Each row has a name. Each question is about the rows just above it.

j641: [ 31  13 -21 -28 -21  10]
j494: [ 29  11  30 -16  29  28]
j743: [ 39   8  -2 -31  -2  12]
j375: [ 29  10  10 -43  10   4]
j50: [ 23  25 -33 -32 -33  11]
j74: [ 33  -7  -7 -14  -7  -8]
j145: [ 37  -9  -8 -14  -8 -40]
j922: [  0 -41 -55 -41 -55   0]
j441: [ 32   1 -10 -35 -10  -8]
j867: [ 38  14 -11 -15 -11  14]
Count of [-41] in j922:	2
Times [-14] occurs in j74:	1
How many times does j494 hold [29]?	2
How many times does j375 hold [29]?	1
Times [38] occurs in j867:	1

j920: [ -3   3 -27   6   7   3  13  26  21   4 -18  -4  -2  11   3 -16  49  -1
 -18  -2 -13   5 -12  -1  24  24 -19  -2   8  21  -2]
j804: [ 36   0 -30   6  -5   3 -17  12 -29  16   6   7   6  -7   3  25 -57 -29
 -20  32   3  16 -11  14  32   1 -10 -11  -6   0  -3]
j384: [ 24  -4  33   7 -10   0   3  -7   1   6  -5 -13  -9 -11  -6 -39   0  13
  -4   3  -6   2  -4  21  34   3 -13  23 -10   0  -6]
Count of [-6] in j384:	3
Times [-2] occurs in j920:	4
Times [-11] occurs in j804:	2
How many times does j384 hold [0]?	3
How many times does j804 hold [6]?	3
Count of [-10] in j804:	1
Times [-13] occurs in j920:	1

j8: [  1   8  -4   1  12  -6  -1  -6  -3  -3   8   4 -12   6   3  -7   7  -3
  12   4  13  15  -6  -8 -11  -4   1  -3  -2  11   2  -3   5   9 -11   7
 -12  -5   1  -3   2  -1   7  13  -3  -7  -9  -2   3   6]
j798: [-6  9 -3  0  5  1 -4 -1  0 -2  3  2 -3 -3 -2 -3  4  0  6  3  6  2 -3 -3
 -2  0  1  1 -2  5 -1 -4  1  0 -6  0 -4 -3  0 -1 -3  0  4  3 -4 -7  0  1
  2  0]
j557: [ 46 -14   8   1  18  -1  34 -44  23  23 -14 -10  15  41  39   6  17  -4
 -19  28 -12  20  30 -17 -11  -6   9 -42  26 -10  -7   2   1  32  -6  22
 -32  -1  18  10   4   9  11  -8  25  13 -43 -34   4  43]
j880: [  2   9  -2   1  11  -6  -2  -5  -3  -3   7   5 -12  11   2  -7   7  -3
  11   4  11  14  -6  -9 -11  -3   2  -3  -3  10   1  11  11   8 -11   7
 -12  -4   0  -2   3  -1   6  11  -3  -7  -8  -1   2   6]
j680: [-2  3 -2  0  0  2 -2 -1  0  1  0  0  1 -1 -1 -1  2 -4 -1  1  1 -1  0  0
  1  0  1  1  0  0 -2 -1  0 -1  0 -1 -1  0  0  1 -2  0  2 -2 -1 -2  0  1
  0  0]
j460: [  1   7  -2  10  15  -5   2 -10   0  -2   8   1 -11  10   8  -6   8  -3
  13   8  14  16  -3  -9 -12  -4   0  -5 -12  12   3  -4   3  12 -12   9
 -12  -7   3  -3   1   1   8  15  -3  -6 -12   2 -12   7]
j338: [ -2  12   0   1  12  -5  -3  -5  -2  -4   5  -5 -12   3   1  -8   8  -2
  14   5  14  14  -7  -9 -11  -3   2  -2  -3  12   5  -4   5   8  -5  -5
 -12  -6   0  -4   1   0   8  13  -5  -9  -8  -2   4   5]
Times [-5] occurs in j338:	6
How many times does j798 hold [2]?	3
Times [1] occurs in j680:	9
Times [11] occurs in j880:	7
How many times does j460 hold [2]?	2
Count of [-3] in j338:	3

j212: [ -8   4  20   6   0  12  19  -1  -4   3  57  16 -10  11  -1 -14  -1   7
 -11   3  -1   1 -18  -1]
j288: [ -1   8  27  12   8  24  -2   8  -8  -5  -8  17  -2  21  -3   4   2  16
  -8 -17  11 -11  -8  -9]
j270: [ -8   4  20   6   0  12  19  14  -4   2  57  16 -10   0   2 -14   0   7
  20   0  -1   2  28   0]
How many times does j212 hold [0]?	1
How many times does j288 hold [8]?	3
Times [0] occurs in j270:	5

j694: [-19 -19  -2 -14  25 -19  -2  -2 -19  -2]
j255: [ -2   4  17   3  -4   7 -51   3  -3   9]
j280: [  0  -7 -12  -1  -5 -18  -6 -27 -26  -1]
j339: [ 12  11  -1  11  11  11  12 -26 -12  11]
j766: [ -4   5   9  10   4   7  17 -12  13 -21]
j12: [ -6  10   3  -5  -9  -8 -11  -8   3  -9]
j348: [ 14   8   4 -13   2   0  13  -2 -10  -8]
Times [11] occurs in j339:	5
Times [-2] occurs in j694:	4
Times [12] occurs in j339:	2
Times [-10] occurs in j12:	0

j352: [ 16  -4  20  16 -26  22  22]
j710: [-10   3 -18 -16  15 -50 -29]
j200: [-34  -8  -6 -46   5  -4 -33]
j377: [-16 -16  -7 -16 -16  -3  -7]
How many times does j377 hold [-7]?	2
Count of [-35] in j200:	0
Times [-4] occurs in j352:	1
Times [16] occurs in j352:	2
Count of [-4] in j377:	0
Times [-8] occurs in j377:	0

